Below are the code and all the weights of a small trained network. Each question names an input and a target symbol and asks about switching units off, where a switched-off unit gives its printed mean instead of its output.

import numpy as np


def w(rows, s, z=0):
    codes = np.array(rows[::2]) - 128.0
    scale = np.full(codes.shape[1], s)
    scale[-1] = z or s
    return codes * scale


def f(y):
    return y / 2 * (1 + np.tanh(0.7978845608 * (y + 0.044715 * y**3)))


def softmax(a):
    e = np.exp(a - a.max(-1, keepdims=True))
    return e / e.sum(-1, keepdims=True)


def log_softmax(a):
    a = a - a.max(-1, keepdims=True)
    return a - np.log(np.exp(a).sum(-1, keepdims=True))


def net(x, mask):
    ids = ['δεζηθξπφψω'.index(c) for c in x.split()]
    T = len(ids)
    res = E[ids] + P[:T]
    u = 0
    for l in range(3):
        q, k, v = (res @ M[l].T for M in (Q, K, V))
        z = softmax(np.where(np.tri(T) > 0, q @ k.T / 2**0.5, -1e9)) @ v
        res = res + np.where(mask[u], z, O[l][:, -1]) @ O[l][:, :-1]
        u += 1
        y = f(res @ A[l][:, :-1].T + A[l][:, -1])
        res = res + np.where(mask[u : u + 4], y, B[l][:, -1]) @ B[l][:, :-1]
        u += 4
    return log_softmax(res[-1] @ U[:, :-1].T + U[:, -1])


Q, K, V, O, A, B = {}, {}, {}, {}, {}, {}
E = w([
[108,75,144,172,114],'δ',
[95,103,151,156,96],'ε',
[242,142,206,77,204],'ζ',
[100,75,150,163,107],'η',
[119,81,143,198,102],'θ',
[90,91,100,119,151],'ξ',
[101,102,170,152,45],'π',
[99,64,153,142,111],'φ',
[94,48,152,132,130],'ψ',
[135,178,63,2,104],'ω',
],0.009)
P = w([
[104,2,59,125,240],'0',
[116,141,102,172,177],'1',
[113,136,145,146,139],'2',
[113,135,165,128,126],'3',
[134,146,164,124,108],'4',
[126,159,174,119,104],'5',
[124,167,182,115,104],'6',
[145,160,170,118,87],'7',
[126,171,185,105,94],'8',
[126,179,183,102,89],'9',
[142,172,168,103,76],'10',
[129,182,177,93,84],'11',
[127,192,179,94,80],'12',
[133,186,182,91,84],'13',
],0.0064)
Q[0] = w([
[4,50,73,128,35],'0.h1',
[10,92,164,134,53],'0.h1',
],0.004)
K[0] = w([
[64,112,56,170,3],'0.h1',
[34,158,114,143,85],'0.h1',
],0.0038)
V[0] = w([
[26,40,53,204,68],'0.h1',
[206,149,255,142,144],'0.h1',
],0.0051)
O[0] = w([
[87,95,2,207,241,255],'0.h1',
[225,221,217,100,108,44],'0.h1',
],0.0055,0.00094)
A[0] = w([
[169,139,161,103,35,194],'0.n1',
[83,60,149,254,162,230],'0.n2',
[145,169,69,28,66,252],'0.n3',
[129,148,154,192,123,230],'0.n4',
],0.0078,0.0046)
B[0] = w([
[99,170,226,100,102,207],'0.n1',
[103,71,66,156,2,233],'0.n2',
[30,158,159,76,184,253],'0.n3',
[93,58,238,138,85,187],'0.n4',
],0.0069,0.0052)
Q[1] = w([
[49,55,252,100,58],'1.h1',
[138,179,180,220,104],'1.h1',
],0.004)
K[1] = w([
[77,225,189,2,106],'1.h1',
[139,79,201,120,116],'1.h1',
],0.0048)
V[1] = w([
[254,76,208,179,55],'1.h1',
[128,3,90,148,111],'1.h1',
],0.0055)
O[1] = w([
[97,242,123,184,169,1],'1.h1',
[143,100,83,187,254,136],'1.h1',
],0.0072,0.0055)
A[1] = w([
[186,113,159,92,126,169],'1.n1',
[47,85,97,127,163,252],'1.n2',
[111,238,144,95,160,125],'1.n3',
[153,168,145,115,254,200],'1.n4',
],0.009,0.0039)
B[1] = w([
[152,146,234,124,157,169],'1.n1',
[95,76,135,92,57,253],'1.n2',
[97,84,171,76,73,177],'1.n3',
[111,1,198,202,180,148],'1.n4',
],0.0076,0.007)
Q[2] = w([
[80,84,223,1,86],'2.h1',
[52,54,202,89,109],'2.h1',
],0.0077)
K[2] = w([
[222,125,252,159,81],'2.h1',
[158,130,235,108,91],'2.h1',
],0.0047)
V[2] = w([
[247,178,215,146,254],'2.h1',
[246,131,60,212,250],'2.h1',
],0.0041)
O[2] = w([
[255,15,97,199,63,78],'2.h1',
[244,89,118,16,158,2],'2.h1',
],0.0056,0.011)
A[2] = w([
[99,199,123,175,61,254],'2.n1',
[73,115,137,195,96,197],'2.n2',
[123,254,124,86,101,104],'2.n3',
[153,58,118,121,137,225],'2.n4',
],0.0095,0.0024)
B[2] = w([
[137,117,148,73,202,212],'2.n1',
[157,105,113,114,199,248],'2.n2',
[254,221,102,64,120,149],'2.n3',
[196,146,69,57,114,141],'2.n4',
],0.0097,0.014)
U = w([
[79,48,143,125,197,147],'δ',
[166,116,118,124,131,130],'ε',
[171,115,108,118,128,120],'ζ',
[132,139,112,117,126,3],'η',
[164,122,102,111,132,88],'θ',
[165,186,142,75,198,181],'ξ',
[128,139,111,122,121,15],'π',
[44,175,186,157,151,186],'φ',
[138,143,117,130,122,68],'ψ',
[143,82,140,101,1,143],'ω',
],0.0069,0.0042)

Each question gives the input, a string of symbols that net reads in full, and the target symbol t.
The units are the heads (2 rows each of Q, K, V and O) and the neurons (one row each of A and B). Each row of codes is followed by its name. A weight is (code - 128) times the scale printed after its matrix; where a second scale follows, it is the last column's (O, A, B and U).
mask holds one flag per unit, layer by layer, with each layer's heads first. A switched-off unit (its flag False) gives its mean, the last column of its rows in O or B, instead of its output. The means were averaged over made-up inputs and are rounded, as every weight is.
A unit's drop is (log p(t) with every unit on - log p(t) with that unit switched off) / (log p(t) with every unit on - log p(t) with every unit switched off).
The circuit of an input: a set's keep is (log p(t) with only the set's units on - log p(t) with every unit switched off) / (log p(t) with every unit on - log p(t) with every unit switched off). Starting from the 12 units with the biggest drops (on a tie, the unit counted first), units are removed one at a time, each time the one whose removal leaves the highest keep (on an exact tie, the one counted first), for as long as the keep stays at least 0.8.
units of the circuit, in order: the units of the circuit, biggest drop first
most important unit: the unit with the biggest drop
k most important neurons: the k neurons with the biggest drops, biggest first
k most important neurons of layer l: the k neurons of layer l with the biggest drops, biggest first
drop of u: that unit's drop, to one decimal
input φ ψ π ψ ζ φ ε ω φ, target ω: most important unit -> 2.h1
input ζ ε ω π δ φ π θ ε ω ε π, target ω: 4 most important neurons -> 1.n4; 0.n2; 1.n1; 0.n3
input ε ε ω ξ ω, target φ: units of the circuit, in order -> 0.n3; 2.h1; 2.n2
input π ω ζ ω ω θ π ω ω ε ω ε φ, target ω: 3 most important neurons of layer 1 -> 1.n1; 1.n2; 1.n4
input ω ζ π ε π ψ ω θ, target ω: 4 most important neurons -> 0.n3; 0.n2; 1.n1; 0.n4
input θ π ω η ε ε π δ ω ξ η ε, target ξ: 2 most important neurons -> 1.n4; 2.n3
input ζ ψ δ θ ε ω δ, target ω: 2 most important neurons -> 0.n2; 0.n3
input ψ φ ω ε ω π ζ θ ω ω ω ε ω π, target ω: 2 most important neurons -> 0.n3; 1.n1
input π ξ π ε π δ ζ ξ ξ π φ ω ψ, target ω: 2 most important neurons of layer 0 -> 0.n2; 0.n3
input η ω ξ ε φ ω, target φ: 2 most important neurons -> 0.n2; 1.n4
input δ ω ω φ ε θ π π ξ ξ ω ω ζ, target ω: 2 most important neurons of layer 0 -> 0.n2; 0.n3
input ε δ δ ψ π ψ ω π ξ ε θ ω π ζ, target ω: 2 most important neurons of layer 2 -> 2.n1; 2.n2
input δ ξ ω ξ ω ω η ω ξ ζ ε ω θ, target ω: 2 most important neurons -> 0.n3; 1.n1
input π φ ω π ε ω ξ ξ η η π ξ π, target ξ: 3 most important neurons -> 2.n3; 2.n1; 1.n4
input θ φ ψ ε ω, target δ: most important unit -> 1.n4
input θ ζ ω ξ ω ε δ, target ω: 2 most important neurons -> 0.n3; 0.n2
input δ ψ π δ ε η ε ω δ ε π ω ε, target ξ: 3 most important neurons of layer 2 -> 2.n3; 2.n1; 2.n2
input ω η ε ω ε π π ω η ε ω ξ π, target ξ: 2 most important neurons -> 2.n3; 2.n1
input φ ψ ξ φ ω ω ξ ζ ω ε ω η, target ω: 2 most important neurons of layer 1 -> 1.n1; 1.n2
input φ η ω ω θ ζ ψ ω ξ, target ω: most important neuron of layer 1 -> 1.n2
input η π ω π π ψ ε ζ ω ω ω ξ, target ω: 2 most important neurons of layer 0 -> 0.n3; 0.n2
input δ ε ω, target δ: 2 most important neurons of layer 1 -> 1.n4; 1.n2
input ω ψ ω ω ψ π ω, target ξ: 2 most important neurons -> 2.n3; 1.n4
input ω ζ δ ξ ε π ω π π ζ, target φ: 2 most important neurons -> 0.n1; 1.n3
input ζ η ξ φ ω η, target ω: 2 most important neurons -> 0.n3; 0.n2
input ω ζ π ψ ω, target ω: 2 most important neurons of layer 2 -> 2.n2; 2.n1
input π ζ δ η ω, target ω: most important neuron of layer 1 -> 1.n2
input π ω ω η ε π φ ε ω ω, target ξ: drop of 0.h1 -> 0.1
input π ξ ξ π ε ζ ω π ω ψ, target ω: drop of 1.n3 -> -0.1
